Below is a small trained network, with its code and all its weights. Each question gives an input and a class and asks what happens when units are switched off, that is, made to give their printed mean instead of their output.

import numpy as np


def w(rows, s, z=0):
    codes = np.array(rows[::2]) - 128.0
    scale = np.full(codes.shape[1], s)
    scale[-1] = z or s
    return codes * scale


def f(y):
    return np.maximum(y, 0)


def log_softmax(a):
    a = a - a.max(-1, keepdims=True)
    return a - np.log(np.exp(a).sum(-1, keepdims=True))


def net(x, mask):
    res = np.array(x, float).reshape(1, 4) / 4 @ E
    y = f(res @ A[0][:, :-1].T + A[0][:, -1])
    res = res + np.where(mask, y, B[0][:, -1]) @ B[0][:, :-1]
    return log_softmax(res[-1] @ U[:, :-1].T + U[:, -1])


A, B = {}, {}
E = w([
[237,156,92,173],'x0',
[178,175,178,16],'x1',
[81,251,159,179],'x2',
[119,180,30,92],'x3',
],0.013)
A[0] = w([
[119,135,166,156,59],'n1',
[57,145,74,76,113],'n2',
[90,216,175,129,90],'n3',
[113,101,215,153,156],'n4',
[131,190,178,118,124],'n5',
[170,49,77,99,106],'n6',
[117,99,104,212,75],'n7',
[130,62,189,153,133],'n8',
[213,120,193,188,94],'n9',
[104,79,125,186,75],'n10',
[130,160,138,84,33],'n11',
[96,135,45,96,140],'n12',
[179,88,141,31,123],'n13',
[113,87,123,169,121],'n14',
[180,155,165,88,61],'n15',
[153,2,64,61,55],'n16',
[104,156,163,45,141],'n17',
[51,96,116,129,78],'n18',
[84,144,84,94,88],'n19',
[94,155,121,200,142],'n20',
[202,154,150,101,137],'n21',
[219,146,127,179,2],'n22',
[110,114,51,158,108],'n23',
[87,101,198,135,54],'n24',
[59,108,144,52,53],'n25',
[146,93,70,203,98],'n26',
[43,101,143,94,75],'n27',
[96,70,160,107,113],'n28',
[67,91,98,149,104],'n29',
[227,127,133,176,69],'n30',
[52,103,143,92,29],'n31',
[139,114,33,93,97],'n32',
[137,179,171,103,102],'n33',
[123,90,212,171,117],'n34',
[161,72,201,127,61],'n35',
[152,142,133,111,59],'n36',
[183,115,72,231,125],'n37',
[94,218,107,173,39],'n38',
[69,141,82,86,152],'n39',
[233,161,33,155,24],'n40',
],0.015,0.0046)
B[0] = w([
[155,171,82,150,158],'n1',
[174,159,131,115,197],'n2',
[67,117,76,196,224],'n3',
[212,189,57,94,209],'n4',
[64,55,53,201,198],'n5',
[59,133,105,230,222],'n6',
[162,67,123,83,212],'n7',
[183,175,70,105,204],'n8',
[115,194,116,106,212],'n9',
[121,112,113,82,197],'n10',
[112,103,100,83,166],'n11',
[220,172,73,108,197],'n12',
[114,65,77,125,234],'n13',
[149,94,113,122,185],'n14',
[159,77,132,75,193],'n15',
[2,122,49,236,254],'n16',
[137,72,120,88,216],'n17',
[82,113,202,83,189],'n18',
[183,155,115,114,172],'n19',
[88,30,77,140,212],'n20',
[160,58,177,88,205],'n21',
[31,167,189,104,197],'n22',
[153,109,103,93,196],'n23',
[124,179,129,104,188],'n24',
[62,130,196,78,198],'n25',
[127,94,116,87,218],'n26',
[54,156,212,86,201],'n27',
[128,167,136,147,185],'n28',
[149,52,144,72,193],'n29',
[59,180,193,102,210],'n30',
[40,154,207,112,187],'n31',
[209,196,83,133,201],'n32',
[128,49,80,106,189],'n33',
[187,155,73,100,208],'n34',
[156,163,66,103,194],'n35',
[141,105,142,108,149],'n36',
[120,98,178,80,241],'n37',
[50,149,41,183,213],'n38',
[241,188,154,95,191],'n39',
[81,172,178,39,238],'n40',
],0.0093,0.015)
U = w([
[63,86,90,188,118],'0',
[125,3,136,76,103],'1',
[74,175,216,84,116],'2',
[166,206,90,100,100],'3',
[123,103,127,128,251],'4',
[159,111,151,184,105],'5',
],0.013,0.017)

Each question gives the input, the list of numbers given to net, and the class t.
The units are the neurons (one row each of A and B). Each row of codes is followed by its name. A weight is (code - 128) times the scale printed after its matrix; where a second scale follows, it is the last column's (A, B and U).
mask holds one flag per neuron, in row order. A switched-off neuron (its flag False) gives its mean, the last column of its row in B, instead of its output. The means were averaged over made-up inputs and are rounded, as every weight is.
A unit's drop is (log p(t) with every unit on - log p(t) with that unit switched off) / (log p(t) with every unit on - log p(t) with every unit switched off).
The circuit of an input: a set's keep is (log p(t) with only the set's units on - log p(t) with every unit switched off) / (log p(t) with every unit on - log p(t) with every unit switched off). Starting from the 12 units with the biggest drops (on a tie, the unit counted first), units are removed one at a time, each time the one whose removal leaves the highest keep (on an exact tie, the one counted first), for as long as the keep stays at least 0.8.
circuit, biggest first: the units of the circuit, biggest drop first
unit that matters most: the unit with the biggest drop
k most important neurons: the k neurons with the biggest drops, biggest first
drop of u: that unit's drop, to one decimal
input [6,3,-7,8], class 3: circuit, biggest first	(n32)
input [1,-7,0,8], class 3: 3 most important neurons	(n32; n12; n39)
input [6,1,5,2], class 2: circuit, biggest first	(n40; n22)
input [-1,-8,5,8], class 1: circuit, biggest first	(n29; n7)
input [-5,-2,5,7], class 3: 4 most important neurons	(n39; n12; n16; n2)
input [3,-7,-7,8], class 3: 3 most important neurons	(n32; n12; n40)
input [8,2,8,4], class 0: 3 most important neurons	(n38; n5; n3)
input [-4,-1,-7,-7], class 0: 2 most important neurons	(n16; n6)
input [7,3,6,7], class 2: 3 most important neurons	(n40; n22; n16)
input [2,-1,-6,7], class 3: 3 most important neurons	(n32; n12; n40)
input [-1,-5,3,5], class 1: circuit, biggest first	(n20; n16)
input [0,-3,-6,7], class 3: 2 most important neurons	(n32; n12)
input [-6,3,-6,-3], class 0: 3 most important neurons	(n16; n13; n40)
input [-2,6,6,-8], class 3: circuit, biggest first	(n4)
input [-6,1,-1,6], class 2: 2 most important neurons	(n25; n27)
input [-2,-4,-5,-5], class 0: 3 most important neurons	(n16; n6; n39)
input [6,4,-4,1], class 2: drop of n40	0.2
input [-2,3,-6,4], class 0: drop of n16	0.4
input [7,-8,3,5], class 1: drop of n20	0.2
input [8,6,-5,7], class 2: unit that matters most	n40
